Here is a tiny trained network, its code and every weight. The questions are about switching its units off for an input and a class, where a switched-off unit gives its printed mean instead of its output.

import numpy as np


def w(rows, s, z=0):
    codes = np.array(rows[::2]) - 128.0
    scale = np.full(codes.shape[1], s)
    scale[-1] = z or s
    return codes * scale


def f(y):
    return np.maximum(y, 0)


def log_softmax(a):
    a = a - a.max(-1, keepdims=True)
    return a - np.log(np.exp(a).sum(-1, keepdims=True))


def net(x, mask):
    res = np.array(x, float).reshape(1, 8) / 4 @ E
    y = f(res @ A[0][:, :-1].T + A[0][:, -1])
    res = res + np.where(mask, y, B[0][:, -1]) @ B[0][:, :-1]
    return log_softmax(res[-1] @ U[:, :-1].T + U[:, -1])


A, B = {}, {}
E = w([
[94,102,72,104,115,151,188,172,190,124,2,110],'x0',
[106,116,91,169,179,112,77,222,55,117,130,212],'x1',
[192,132,91,181,146,187,79,91,127,38,87,95],'x2',
[125,123,124,130,121,132,122,126,133,133,130,129],'x3',
[219,78,95,168,145,33,97,167,178,175,116,52],'x4',
[131,57,123,216,204,106,199,44,189,148,125,204],'x5',
[154,255,57,158,96,96,179,146,229,77,187,170],'x6',
[43,234,158,206,174,115,110,114,117,180,67,72],'x7',
],0.0083)
A[0] = w([
[155,171,68,163,88,126,167,172,179,74,133,171,89],'n0',
[125,64,166,149,136,155,122,83,81,153,107,110,41],'n1',
[119,111,171,107,102,156,148,84,161,132,145,41,140],'n2',
[69,124,134,77,119,188,137,99,103,91,144,208,56],'n3',
[69,54,141,137,154,126,102,106,46,146,93,91,62],'n4',
[118,158,144,40,55,121,67,203,112,102,140,48,55],'n5',
[137,145,124,105,65,159,121,248,78,101,147,96,81],'n6',
[141,59,163,189,188,113,217,76,145,93,131,172,90],'n7',
[135,144,93,180,151,175,65,100,150,46,109,117,107],'n8',
[184,101,194,111,123,109,98,91,118,87,241,134,124],'n9',
[60,144,162,112,126,194,156,68,135,111,145,148,111],'n10',
[174,76,117,100,169,2,151,172,151,185,119,76,35],'n11',
[170,166,213,86,50,144,189,25,165,145,96,93,193],'n12',
[83,129,127,174,155,92,102,228,90,90,98,229,144],'n13',
[104,114,63,205,184,172,80,248,82,145,107,205,114],'n14',
[26,129,146,94,107,23,188,183,139,231,151,160,147],'n15',
[192,59,100,36,110,133,125,132,157,72,155,169,100],'n16',
[128,111,182,54,75,91,176,159,143,215,177,165,192],'n17',
[149,21,174,91,153,150,97,116,83,112,99,103,58],'n18',
[115,75,111,209,185,129,178,95,130,124,122,202,100],'n19',
[140,148,171,146,140,100,94,108,120,115,225,118,81],'n20',
[210,123,82,188,134,192,107,77,86,45,94,87,59],'n21',
[92,160,134,114,97,198,169,135,103,109,97,220,75],'n22',
[225,50,94,93,76,153,160,113,76,105,232,168,122],'n23',
[104,107,66,114,202,95,63,204,75,109,164,203,125],'n24',
[178,107,110,176,150,85,112,176,150,172,124,53,69],'n25',
[132,168,164,180,123,105,144,136,134,176,105,74,193],'n26',
[118,42,14,66,84,134,195,167,142,87,56,142,137],'n27',
[87,157,106,142,156,146,181,173,140,149,16,93,121],'n28',
[149,123,124,157,130,114,84,89,70,148,208,138,154],'n29',
[132,180,118,85,50,164,66,180,87,97,135,35,96],'n30',
[162,90,65,149,114,86,118,153,160,136,136,71,115],'n31',
[72,150,187,102,86,70,192,174,115,197,163,138,92],'n32',
[65,144,123,133,96,185,143,92,91,69,124,162,7],'n33',
[109,70,198,98,159,156,74,124,88,159,92,123,33],'n34',
[130,159,145,95,142,145,110,205,96,95,119,121,75],'n35',
[136,149,91,162,87,110,200,142,142,100,136,159,81],'n36',
[160,113,117,150,138,55,66,155,141,134,114,142,154],'n37',
[86,144,147,147,141,234,147,103,109,76,142,140,98],'n38',
[125,240,70,178,113,101,139,137,177,88,201,162,77],'n39',
[42,121,100,104,76,100,158,126,67,127,136,206,74],'n40',
[183,65,113,137,139,95,101,170,166,126,161,100,61],'n41',
[96,196,159,202,151,113,65,78,93,176,189,92,155],'n42',
[113,173,111,207,139,176,50,94,135,92,78,100,146],'n43',
[190,114,78,162,132,64,81,140,133,174,144,64,6],'n44',
[158,230,120,171,72,82,149,170,191,84,175,172,59],'n45',
[180,102,81,152,87,176,77,121,122,17,101,111,95],'n46',
],0.0075,0.0024)
B[0] = w([
[108,109,211,87,93,107,93,163,127,127,120,148,206],'n0',
[160,86,220,133,111,85,151,166,158,140,133,152,200],'n1',
[179,97,145,100,95,187,144,86,181,153,156,83,199],'n2',
[84,119,97,204,75,49,151,147,60,80,168,94,206],'n3',
[122,84,210,118,133,104,123,190,198,119,152,155,222],'n4',
[187,143,110,226,134,113,144,111,183,171,149,204,224],'n5',
[178,144,107,227,169,94,147,94,139,205,161,154,204],'n6',
[195,159,88,232,122,107,109,116,214,209,157,187,234],'n7',
[172,90,107,95,178,127,105,126,136,81,131,160,205],'n8',
[100,190,99,79,106,215,187,146,60,170,25,156,224],'n9',
[108,127,96,160,86,94,147,125,93,93,180,83,199],'n10',
[128,137,111,138,78,91,158,108,79,79,167,132,215],'n11',
[203,154,125,91,84,150,126,80,180,142,160,44,237],'n12',
[172,150,138,108,104,184,116,66,173,124,169,44,219],'n13',
[216,150,159,64,79,188,150,70,168,143,145,13,234],'n14',
[170,60,69,78,215,156,68,56,133,49,86,176,216],'n15',
[22,173,108,129,240,119,57,144,149,173,118,57,233],'n16',
[168,90,62,97,183,144,88,81,127,89,99,156,212],'n17',
[118,93,221,118,120,106,85,205,140,130,148,154,233],'n18',
[179,176,79,221,125,79,155,86,191,198,201,147,225],'n19',
[155,151,122,136,29,182,178,179,85,119,55,191,190],'n20',
[164,90,94,82,149,142,94,95,110,60,108,206,228],'n21',
[100,109,103,131,88,52,175,161,93,109,164,94,202],'n22',
[11,182,89,111,255,146,124,164,179,165,104,73,255],'n23',
[171,150,132,87,82,207,117,75,169,164,131,66,225],'n24',
[77,146,101,124,83,75,169,157,66,58,160,105,205],'n25',
[56,160,116,84,157,118,117,108,121,125,160,77,192],'n26',
[105,182,109,106,132,213,219,192,71,179,25,144,239],'n27',
[83,201,108,131,122,176,177,198,96,173,15,196,203],'n28',
[115,162,87,79,75,206,225,156,77,162,47,183,204],'n29',
[169,131,80,240,149,70,118,117,181,210,170,192,228],'n30',
[113,137,125,107,87,80,160,143,73,95,144,96,197],'n31',
[154,81,94,97,176,96,59,96,127,63,85,166,189],'n32',
[88,108,110,116,86,68,164,116,71,121,174,125,189],'n33',
[116,67,200,104,98,92,131,179,160,141,157,158,215],'n34',
[166,139,101,178,120,120,154,75,168,164,187,125,176],'n35',
[143,104,185,106,125,95,112,160,161,164,115,150,179],'n36',
[101,145,105,114,95,88,111,131,60,101,125,78,190],'n37',
[63,115,82,129,87,53,123,159,87,52,134,95,202],'n38',
[116,76,222,92,129,115,107,210,152,149,143,126,222],'n39',
[121,112,116,126,92,83,104,90,105,88,102,98,185],'n40',
[56,114,91,135,102,86,140,133,74,126,180,111,200],'n41',
[33,194,98,107,217,189,198,159,119,157,40,145,226],'n42',
[115,110,104,86,209,138,75,104,136,69,107,144,217],'n43',
[104,115,93,140,77,46,170,132,74,77,136,128,205],'n44',
[137,56,224,76,88,118,88,207,184,147,131,145,215],'n45',
[165,96,103,103,176,144,90,110,103,99,125,151,220],'n46',
],0.0057,0.0099)
U = w([
[172,131,119,235,131,104,131,97,162,180,164,191,83],'0',
[131,76,253,101,111,111,97,187,151,125,139,159,93],'1',
[103,116,106,140,79,77,151,117,71,65,168,95,82],'2',
[125,152,126,108,105,196,192,144,100,154,40,174,79],'3',
[168,78,104,92,184,137,57,68,129,47,106,175,121],'4',
[178,132,158,94,90,180,125,53,160,141,154,26,154],'5',
[51,163,135,129,213,136,106,134,140,151,106,86,254],'6',
],0.014,0.0055)

Each question gives the input, the list of numbers given to net, and the class t.
The units are the neurons (one row each of A and B). Each row of codes is followed by its name. A weight is (code - 128) times the scale printed after its matrix; where a second scale follows, it is the last column's (A, B and U).
mask holds one flag per neuron, in row order. A switched-off neuron (its flag False) gives its mean, the last column of its row in B, instead of its output. The means were averaged over made-up inputs and are rounded, as every weight is.
A unit's drop is (log p(t) with every unit on - log p(t) with that unit switched off) / (log p(t) with every unit on - log p(t) with every unit switched off).
The circuit of an input: a set's keep is (log p(t) with only the set's units on - log p(t) with every unit switched off) / (log p(t) with every unit on - log p(t) with every unit switched off). Starting from the 12 units with the biggest drops (on a tie, the unit counted first), units are removed one at a time, each time the one whose removal leaves the highest keep (on an exact tie, the one counted first), for as long as the keep stays at least 0.8.
circuit, biggest first: the units of the circuit, biggest drop first
most important unit: the unit with the biggest drop
k most important neurons: the k neurons with the biggest drops, biggest first
input [-2,6,-5,1,2,-4,-3,-6], class 5: most important unit	n24
input [6,-5,6,-8,0,-6,-2,-6], class 0: circuit, biggest first	n30, n5
input [1,7,0,-1,7,6,5,7], class 2: circuit, biggest first	n25, n37
input [3,8,-8,6,-5,-8,-1,0], class 0: circuit, biggest first	n6, n5
input [-8,-2,-1,3,8,7,-7,0], class 2: circuit, biggest first	n25, n44
input [7,5,7,-3,4,6,7,-8], class 6: circuit, biggest first	n16, n23
input [-1,-3,0,-1,-8,-8,1,1], class 0: 2 most important neurons	n30, n5
input [5,8,-2,-1,4,-5,8,-1], class 1: 2 most important neurons	n45, n39
input [-7,-7,-5,2,4,4,2,-1], class 3: 2 most important neurons	n9, n20
input [5,-5,5,-1,5,1,-3,5], class 2: circuit, biggest first	n25, n23
input [-8,-8,0,-8,1,1,4,7], class 3: circuit, biggest first	n42, n20
input [-8,-1,-8,8,-4,-4,-1,0], class 3: 2 most important neurons	n9, n29
input [-4,-6,1,-4,0,8,-4,-8], class 0: 3 most important neurons	n7, n19, n42
input [-4,-5,7,-2,1,-5,5,-7], class 4: 4 most important neurons	n21, n46, n42, n8
input [-5,-5,-1,6,-3,-8,5,-4], class 0: most important unit	n30
input [-7,4,-6,-4,2,6,-3,-2], class 3: 2 most important neurons	n29, n9
input [1,-1,-1,-8,8,-1,-7,7], class 2: 3 most important neurons	n25, n11, n44
input [-4,7,-7,8,4,-1,-1,-5], class 4: 4 most important neurons	n15, n17, n32, n12
input [-2,3,2,-7,4,-8,3,-7], class 0: 2 most important neurons	n5, n30
input [7,-5,-1,-5,-2,7,8,-6], class 1: 3 most important neurons	n0, n45, n39
input [-3,-1,7,4,-4,-7,7,-6], class 0: circuit, biggest first	n30
input [-3,2,-1,4,7,-6,7,6], class 1: 2 most important neurons	n45, n39
input [4,6,-2,-5,-6,5,-4,-1], class 2: circuit, biggest first	n3, n22
